In the rows, 128 means zero.
Each row is followed by its class; each block has classes of its own.
[132 148 112 138 139 119 107 132 124 127 129 152 122 112 118 103 118 112
 129 130 112 129 139 124 151 120 115 129 117 141 139 120 121]
z863
[130 140 185 106 164  82 158 125 182 131  62  96 123 108 129 105 140 183
 143 101 130  89 147 136 135  97 131 103 116 109 207 159 197]
z515
[110 102 111 134 106 164 145 129 199 105 136 125 143 129 116 167 179 144
 132 145  98 115  95 140 126 142 129 116  93 102  98 114 169]
z437
[145 137 142 110 114 128 103 108 120 156 126 138 131 117 114 110 116 114
  96 111 116 120 126 135 146 127 113 146 127 138 132 124 130]
z643
[121 154 144 103 141 135 106 120 123 151 152 142 138 119 121 105 123 123
 123  91 106 114 131 124 142 115 122 121 131 131 137 135 135]
z643
[ 96 113 118  97 127 134 135 126 137 133  93 127 128 135 114 158 153 133
 119  96 116 108 167 117 143 119 144 116 102 111 133 148 167]
z515
[120 125 147 120 114 104 119 122 124 162 120 141 114 116 120 125 137 121
 119 120 137 111 155 137 138 127 118 125 119 106 121 140 142]
z350
[129 166 173 200 121  92 108 113 144 162 131 149 119  92 109  99 117 132
 136  63 100  67  91 138 154 137 120 119 150 128  67 139 154]
z473
[125 138 131 114 130 133 110 109 106 123 130 177 122 117 127 111  97 116
 122 122 149 110 146 118 134 105 119 132 125 119 118 137 129]
z350
[134 136 136 115 118 126 122 104 106 123 131 145 149 142  92 141 145 126
 111 130 133 142 101 172 107  94 143 165 123 113 131 145 148]
z643
[135 116 127 109  98 139 133 133 161 134 111 106 154 134 128 121 113 133
 143 122 122 134 155 159  84 129 116 127 121 122 124 134 124]
z629
[118  96 118 137 138 153 157 138 132 163 132  92 110 121 148 138 159 145
 143 120 120 137 124 115 117 156 131  93 114 115 120 110 133]
z477
[131 103 129 102 134 155 138 142 138 132 138 135 139 121 138 131 140 137
 144 112 120 137 133 129 113 127 121  81 114  98 118 115 132]
z477
[101 136  92  94 124  75  90 157  74  99 148 129 147 119  78 136 140 136
 100 133 169 142 121 178 106  79 141 161 150 104 198 126 134]
z350
[134 158 154 118 150 165 136 130 131 140 126 136 128 143  88 148 141 142
 135 117 123 123  78 142  94 104 146 130 111 130 137 124 152]
z515
[152 144 107 143 127 163 148 141 130  97  76 107 114 134 100 147 115 161
 120 122 177 129  88 127 114 136 138 149  98 141 158 139 135]
z863
[141 118 143 123 118 152 140 106 152 136 113 143 151 130 137 115 102 126
 149 113 111 130 142 140  99  99 129 131 113 135 106 132 130]
z477
[130  65 145 140 134  66 121 183 135  99 125 160 139 158 106 204 161 118
 122 209 130 163 114  96 122 174 150  84 176 125 124  99 117]
z629
[139 164 203  73 155 195 159 122 198 112 144 121 194 157 136 156 144 212
 190 105 143 107 135  85  97  95  76  58 165  86  80 111 193]
z629
[146 166 135 129 116 161 128 137  86 141 129 130 123 128 111 107 118 134
 166 118 157 131 123 191  65 120 125 161 111 101 141 126 106]
z629
[114 156 140 126 142 172 151 120 142 141 152 104 126 124 117 152 139 136
 150  86 150 117  94 110  96 146 133 138 127 116 166 127 134]
z477
[116 115  99 124 122 150 137 134 141 139 104  99 151 134 128 118 136 148
 138 135 110 144 127 131 112  97 128 132 105 152 121 133 148]
z863
[151 134 133 134 134 160 164  94 139 105  97 122 114 133 133 114 119 123
 125 131 144 142  98 122  98 123 140 156 108 119 168 131 141]
z515
[149 151 145  71 143 145 134 127 135 127 108 109 104 114 114 127 116 134
  81  65 183 115 110 157 110 152 126  96 113  86 170 170 128]
z515
[116 200 113 167 118 111 116 110  60 125 141 125 117 174 105  83 142 202
 151  64 124 179 125 133  89  25 185 162 188 133 139 115 125]
z437
[125 139 147 113 165 130 131 137 122 151 130 111 119 131 129 128 132 122
 153 117 110  93 138 135 121 111 117 109 120 125 113 125 146]
z515
[133 124 132 143 128 171 151 136 163 140 115 113 138 152 138 129 141 163
 146 115 112 130 109 122  95 117 144 114 105 136 120 115 146]
z437
[130 131 124 154 167 109 141 120 141 107 140 172 129 118 143 119 138 136
  96 107 134 139 115 118 144 138 124  94 134 103 146 130 149]
z473
[127 120 124 132 134 152 152 115 143 104 127 137 140 123 124 132 103 117
 133 105 140 106  85 128 114 117 139 150 117 134 148 142 131]
z477
[153 146 150 142 137 132 136 122 144 142 111 138 116 128 137 102 115 139
 139 105 130 149 134 140  72 122 129 102 111 124 131 152 129]
z473
[118 134 122 117 129 116 111 130 111 138 129 125 128 129 107 143 130 112
 109 109 110 112 151 134 153 123 132 134 119 134 119 143 135]
z643
[141 136 142 153 127 122 147 132 162 101 118 145 140 144 140 123 121 141
 133 121 134 103 101 148 125 114 131 171 127 135 136 123 133]
z437
[146 103  83 102 106 144 119 114 143 156 180 174 122 139 127  92 101 105
 128  57 108 113  88 158 104 105 106 133 128 128 101 107  95]
z477
[150 112 101 126  70  79  78 139  81 176 131 120 104 110 105  73 133  91
 139 129 104 106  96 148 145 101  81 181 142 142 116  90 105]
z863
[110 113  98 142 134  86 103 169 179  50  98 113 139  94 159 128  81 156
  98 115 162 132 172 161 113 200 166 104 146 127 150 158  94]
z437
[131  93  70  68 169 117 113 252 135  91  95 110 132 162 120 172  95 162
 131 112 134 135 185 128  79 105 136  50  92 174 167 140 108]
z473
[118 112 133 129 123 125 152 151 153 105 119 148 145 135 147 148 149 145
 111 132 134 137 107 151 123 127 126 140 117 123 114 153 141]
z473
[126 144 150 105 129 117 109 159 105 146 162 156 133 141  98 140 169 157
 158 109 126 114  80 151  96  80 105 112 144 104  96 122 153]
z473
[101 139 135 122 138 133 119 111 123 144 113 156 125 117 115 125 136 118
 116  95  97 108 148 116 158 117 146 120 114 121 128 136 153]
z515
[155 106 153 105 133 127 134 128 169 144  83 107 130 120 137 107 112 126
 116 136 102 143 151 156  97 126 132  86 100 130 126 142 138]
z515
[111 145  99 120 123 150 116 136 123 104 129 130 122 134 129 140 120 120
 105 103 130 121 154 124 142 126 140 134 114 128 126 138 112]
z437
[139 119 137 151 130 115 141 148 151 128 125 186 135 150 124 155 146 133
 115 130 122 137 108 159 115 130 128 142 112 133 107 128 134]
z473
[137 145 129 150 144 140 167 132 124  82 112 100 123 134 133 147 104 120
 119 157 167 130 116 152 114 144 135 161 123 130 148 153 111]
z629
[ 96 131 150 128 120 145 154 140 103 115 124 123 116 124 121 171 186 181
 140 128 140 117  93  77 183 116 130 140 153 109 123 107 164]
z477
[ 96 135  94 106 136 178 148 114 139 117 149 138 129 136 103 159 178 191
 129 115 148 155 112 136 100 131 142  91 122  78 145 127 164]
z629
[138 153 141 133 122 146 148 155  99 127 129  83 140 131 123 144 123  97
 118 124 137 103 133 147 148 137 102 152 125 118 114 127 114]
z629
[119 148 128 115 142 167 119 116 143 144 137 135 144 123 117 122 121 141
 155 101 123 117 132 145  86 134 136 137 100 128 148 135 145]
z643
[111 149 142  82 144 124 132 151  94 134 131 153 126 131 112 137 143 180
 149  84 152  85 116 145 149  62 116 146 135 118 152 129 150]
z477
[107 156  94 139 133 158 138 128 124 127 114 124  94 120 130 138 140 162
 128 132 159 133 116 106 146 152 125 174 113 151 166 123 126]
z863
[134 155 113 145 138 140 141 117 106  97 136 148 131 147 119 153 138 119
 108 153 138 150 110 114 130  97 114 182 130 142 145 108 137]
z473
[130 116 118 106  99 106 109 141 123 125 111 106 104 122  99 126 139 110
 132 109 119 125 124 128 107 130 136 126 128 110 153 125 126]
z515
[120 142 109 119 128 138 101 110 110 144 142 146 119 116 119 120 109 108
 102 102 123 118 137 129 144 146 130 149 122 141 135 132 116]
z643
[110 132 139 138 143 153 144 133 122 134 131 132 129 123 138 134 126 127
 130 128 143 111 130 107 136 133 129 122 113 120 115 133 144]
z350
[113 152 133 128 133 130 116 139 115 147 119 121 126 123 120 119 129 131
 156 116 128 110 133 122 127 114 121 138 120 141 125 145 132]
z863
[140 111 134 164 132 129 153  97 124 125 143 128 156 131 149 116 121 115
 152 135 120 129 111 154 106 107 121 160 144 119  84 107 132]
z477
[ 79 149 120 120 129 183 132 144 129 130 173 147 109 118  89 169 166 140
 151 117 129  93  57 119 132 152 134 119 114 108 123 137 142]
z629
[127 118 121 248 106 103 124 177 197 142 111  62 113 100  92 148 133  71
 133  87  75 116 127 161  92 247 200  79  77 119 125 140 106]
z437
[132 115 128 148 124 133 152 100 148 121 141 121 152 128 134 113 110 108
 136 109 120 131  89 142  97 110 140 152 135 131 129 135 125]
z477
[166 136 152 166  97 121 145  49 111  57 140 215 155 169 104  94 122 116
 154 173 151 202  56 114  51  35 162 191 170  95 136 117 141]
z350
[135  62 122 122 132  53 129 139 246  56 168 109 160  93 164  97 122 152
 149 208 104 146 107 208  78 122 101  75 159 100  70 133 143]
z350
[126 131 151 118 153 164 137 105 155 171 114 118 143 128 125  97 125 140
 148  87 100 137 127 134  66 113 155  73 103 116 134 143 160]
z515

Next block, with new classes.
[112 134 112 114 102 149 130 115 114 115 148 112 131 129 123 125 135 136
 116 127 132 144 130 125 118 142 132 110 134 138 142 132 119]
z595
[145 107 103 120 184 108 160  95 174  78 171 168 146  69 134 128 105 123
  80 135 169 118 136 111 110  91 165  88 147 109 101 134 130]
z604
[140 155 151 140 139 174 136 182 138  66 111 100 149 105 123 111 160 125
 140 126 101  89 140 162 147 173 105  92 116  66 154 123 136]
z613
[ 98 108 140 106 119 140 134 144 134 146 132 134 110 168 139 127 132 120
 145 140 140 115 141 130 130 117 110 128 136 122 145 126 149]
z313
[135 182  57 112 114 158 140 131  63 102 123 101 156  98 169  81 179  82
 105  96 106  78  76 134 209 103 152 151 123 143  99 101 104]
z613
[140 105 122 119 135 127 137 106 144 140 117 143 109 142 132 120 128 124
 153 137 141 144 150 119 156 130 146 118 133 125 152 137 132]
z505
[ 70 128  53 140  84 101 123 203  57  78 148 114 133 122  95 140 126  53
  88 112 126 178  84 143 150 119 152  60 170 140  39 179 125]
z595
[113 129 109 114 129 126 130  97 111 133 132 117 120 135 141 127 145 131
 118 134 133 129 118 135 140 106 136 124 129 146 150 122 129]
z769
[134  40  51  88 103 191 128 178  97 159 137 107 154  96 123 143  83 124
  96  83 172 129 145 175 166 179 124  81 133 127  67 145 126]
z505
[136  92 130 122 137 175 133 114 102 107 113  80 105 106 165  87 167 160
 134 170 159 152 157 174 126 194 153 121 145 120 204  85 144]
z604
[151 160 155 156 157 157 111 150 130 110 142 116 129 117 121  87 138 135
 131 144 116 141 123 133 131 153 130  89 130 118 123 128 150]
z341
[117 109 114 152 112 148 120 184 136 132 136 144 140  81 114 130  98 136
 159  69 112 127 121 166 144 189 145 151 160 116  85 138 100]
z341
[140 120 123 129 114 154 124 127 130 130 138 120 117 105 134 118 126 101
 142 125 124 118 135 135 156 140 129 102 140 133 143 128 135]
z613
[107 113 108 107  84 160 124 127 129 122  85 100 116 113 111 121 132 121
 140 103 113 144 122 158 133 161 129 159 133 156 151 155 105]
z685
[111 149 121 122 137 140 124 102 104 136 136  99 127 153 150 130 118 138
 120 109 145 141 116 144 118 108 124 144 152 107 140 113 112]
z341
[130 135 125 126 133 109 130  90 122 136 130 127 115 136 158 131 133 103
 137 147 143 129 125 121 113 128 136  99 150 109 137 119 124]
z341
[ 97 105  94  75 135 112 171 143 110  87 123 100 147  80 102 195 129 129
 120 113 174 126  81 114 141 125  85  88 124 100  79 153 104]
z595
[ 86 134 121 141 115 144 116 134  93 122 102  80 124 164 116 129 106 136
 102  78 138 149 130 188 134 113 147 186 153 146 140 126 105]
z685
[126 132  95 113 128 143 123 114 114 137 121 127 133 135 129 123 130 122
 112 138 137 145 129 121 133 128 132 122 134 137 129 133 123]
z505
[118 115 127 119 115 130 136 119 126 117 147 134 121 129 132 135 113 134
 140 126 127 145 131 124 131 144 139 105 135 124 124 149 134]
z595
[103 105 135  79 109 165 140 185 126 139 181 189 158 125  95  64 135 202
 101 136 168 116 189  84 104 152 120 183  63  78 111  90 123]
z313
[137 130 107 123 136 140 118 103 129 140 120 130 118 119 147 122 134 136
 142 131 126 146 120 127 138 135 134 129 137 139 135 135 127]
z505
[103  78 119 139 144  79 142 165  47  79 124 143 182 128 121 109  62 113
  71 123 178  83 125 192 182 156 178  90 138 113  54  40 108]
z685
[100 142 102 106 127 150 125 103 120 130 147 119 143 129 114 126 130 142
  97 122 129 135 125 126 129 116 134 128 131 132 159 121 118]
z769
[135 103 141 150 117 149 116 135 137 127 153 144 140 147 114 113  90 150
  95 110 118 143 186 158 108 151 152 111 128 123 137 136 135]
z604
[107  99  88 115 132 157 125 159 128 142 112 131 143  85 120 134 124 130
 162 102 102  97 115 164 153 162 128 149 138 100 114 142 122]
z604
[110 122 119 112 120 125 132 100 110 114 121 128 134 126 134 120 119 130
  98 118 142 130 124 141 132 135 138 126 115 130 111 125 115]
z685
[114 151  96 119  79 158 143 162 108  92 142 106 167 188 165 146 142 142
  34 101 121 135 132 152  96 151  86 133 117 130  96 129 112]
z769
[114 131  95 122 121 150 115 170 119 130 116  71 136 145 135 132 139 127
 155  72 114 157  89 133 167 129 117 142 147  64 119 134 104]
z231
[107 134 121 114 136 125 137 108 103 122 137 119 130 131 131 140 134 140
 106 124 139 136 119 130 147 117 131 120 123 136 137 124 127]
z769
[ 96  79 160 134  91 127 145 191 129 103 118 166  70  84 171 114 112 125
 206 108 140  77 100 195 178 180 106 199 142 183  85 114 135]
z685
[ 93  85 142  79 162 105 146 106  66 150 144 143 101 143 102 125 107 214
 132  95 210 171 165 126 157  54 135 178  64  76 112 150 126]
z505
[160 171 165  96 137 124 140 105 117 104 133 130 163 112  85 115 134 146
 135 152 114  90 137  54 149 128 120  62  53  94 145 113 126]
z595
[115 142  59  94 117 138 110 116 118 123 107 107 111  68 161 160 130  97
 151 115 131 115 105 137  93 100 124 136 154 117 128 164 114]
z505
[ 90 104 103 100 110 126 136 115 113 145 141 144 116 125 142 132 138 127
 137 130 142 106 141 139 137 131 137 137 126 118 149 119 124]
z769
[112 128  97 115 123 133 127 122 130 136 138 129 131 125 129 134 133 127
 115 127 128 126 120 124 127 118 129 135 134 137 134 130 124]
z769
[132 130 132 145 125 134 120 119 106 126 139 111 124 121 134 131 126 139
 102 120 143 152 133 144 126 127 126 131 138 143 122 120 123]
z613
[105 118 105  89 138 153 118  87 118 147 142 123 143 119 123 119 123 133
 114 129 143 132 117 124 124 118 128 112 127 119 131 138 127]
z231
[113 131 117 113 125 131 130 104 116 135 145 129 123 144 144 126 133 144
 113 125 131 135 126 128 136 110 131 137 120 133 143 126 129]
z769
[116 116 144 107 119 141 128 106 128 139 125 121 119 167 127 119 118 115
 141 130 130 129 139 132 139 111 122 121 126 129 158 145 138]
z231
[ 96 120 104 104 107 129 130 103 136 139 138 131 125 136 138 138 137 124
 137 128 128 105 124 136 135 129 118 123 140 122 170 103 111]
z769
[111 103 137 118 135 145 130 126 116 129 137 124 122 142 126 125  96 145
 124  93 138 167 123 150 150 113 141 156 138 147 110 169 136]
z231
[102 155 164 171  83  97 112 176 116 174 147 161 121 162  90 150 117 121
 159  80 110 140 177  93 135 164 135 141 114  70 101 140 103]
z341
[114 113 109 114 108 133 128 108 104 132 135 105 116  99 109 135 125 100
 125 124 160 130 128 132 150 113 127 106 148 142 157 110 110]
z613
[ 98 128 134 144 136 118 136 141  92 123 167 141 133 150  90  88 136 122
 103 101 151 171 110 113 213 109 160 110 128 149  87 127 125]
z231
[121 105 110 117 127 130 140 118 134 141 109 146 122 127 114 127 119 118
 149 128 144 125 150 132 154 134 151 147 143 140 151 128 116]
z505
[131 150 121 165 128 137 116 162 167 118 122 139 143 193 142 125 109 142
 126 114  97 143 116 151 126 140 104 167 169 125 121 111 112]
z505
[156  66 146 136 140 115 137 149 164  86 117 139 132 116 105 153  86 115
 141 131 137 150 150 152 149 175 125   4 141  94 122 152 138]
z505
[147 131 134 142 109 159 119 154 111  97 151 109 121  72 136 110 126 138
 135  87 122 141 118 145 169 153 129 103 125 129 115 126 121]
z613
[140 116 112 125  99 135 131 125 106 131 115 114 116 117 135 118 130  91
 140 121 128 121 146 136 156 128 149 126 136 137 150 128 122]
z613
[143 133 120 153 114 130 146 166  90  71 131  69  91 117 143 125 193  83
  96 120 151 170 115 140 174 127 126  41 130 152 105 159 148]
z604
[142 103 139 111 100 142 118  91 153 121 112 117 121  96 175 155  94 182
 132  82 128 108 112 178  85 150  89 162 118 157 112 124  96]
z685
[129 155  79 112 165 116 134 160 175 134 152 128 105 115 158 126 147 156
 150 139 145 176  84  45 103  75 111 235 145  66 109 128 124]
z769
[ 95 116 141 133 124 117 129  96 135 124 129 137 113 160 130 135 120 133
 134 139 122 142 123 156 126 127 115 128 156 140 163 120 125]
z604
[117 138 120 122 134 127 125 112 103 133 124 112 130 130 128 115 134 131
 130 133 146 133 111 140 126 123 128 136 144 127 135 105 111]
z341
[111 181 111 114  97 151 119 118 123 124 142 123 120 111 160 139 144 121
 157 117  92 124 130  90 104 151 141 144 130  88 149 152 123]
z595
[124  85 129 123 164  80 144  76 156 150 137 169 148 158 121 141  88 132
 123 118 149 114  90 135 161  77 125 131 148 167  85 116 111]
z231
[118 120 117 142 129 123 143 149 135 120 126 157 116 131 117 110 150 108
 139 132 145 122 150 133 164 138 151 127 140 136 127 129 127]
z505
[125  75 114 121 115 177 143 135 183 132  82 111 130  83  10  96 189 144
 159 135 114 135 123 168 176 171 107 114 127 212 194 146 102]
z604
[100 126 120 104 119 140 129 129 127 130 128 128 133 140 127 130 121 136
 123 114 128 139 119 125 123 111 126 146 140 134 135 133 121]
z313
[106 110 124 112 122 134 127 131 130 132 124 120 120 150 127 130 119 118
 141 116 134 137 121 141 133 112 119 137 142 121 130 148 128]
z231
[126 121 120 127  95 156 118 159 129 124 152 129 124 105  97 108 122 139
 157  95 109 130 147 126 145 144 150 116 115 120 127 153 124]
z595
[104 110 115 100 120 145 128 121 110 139 120 114 128 135 136 129 127 138
 128 113 137 134 115 141 137 114 131 142 141 147 138 124 123]
z313
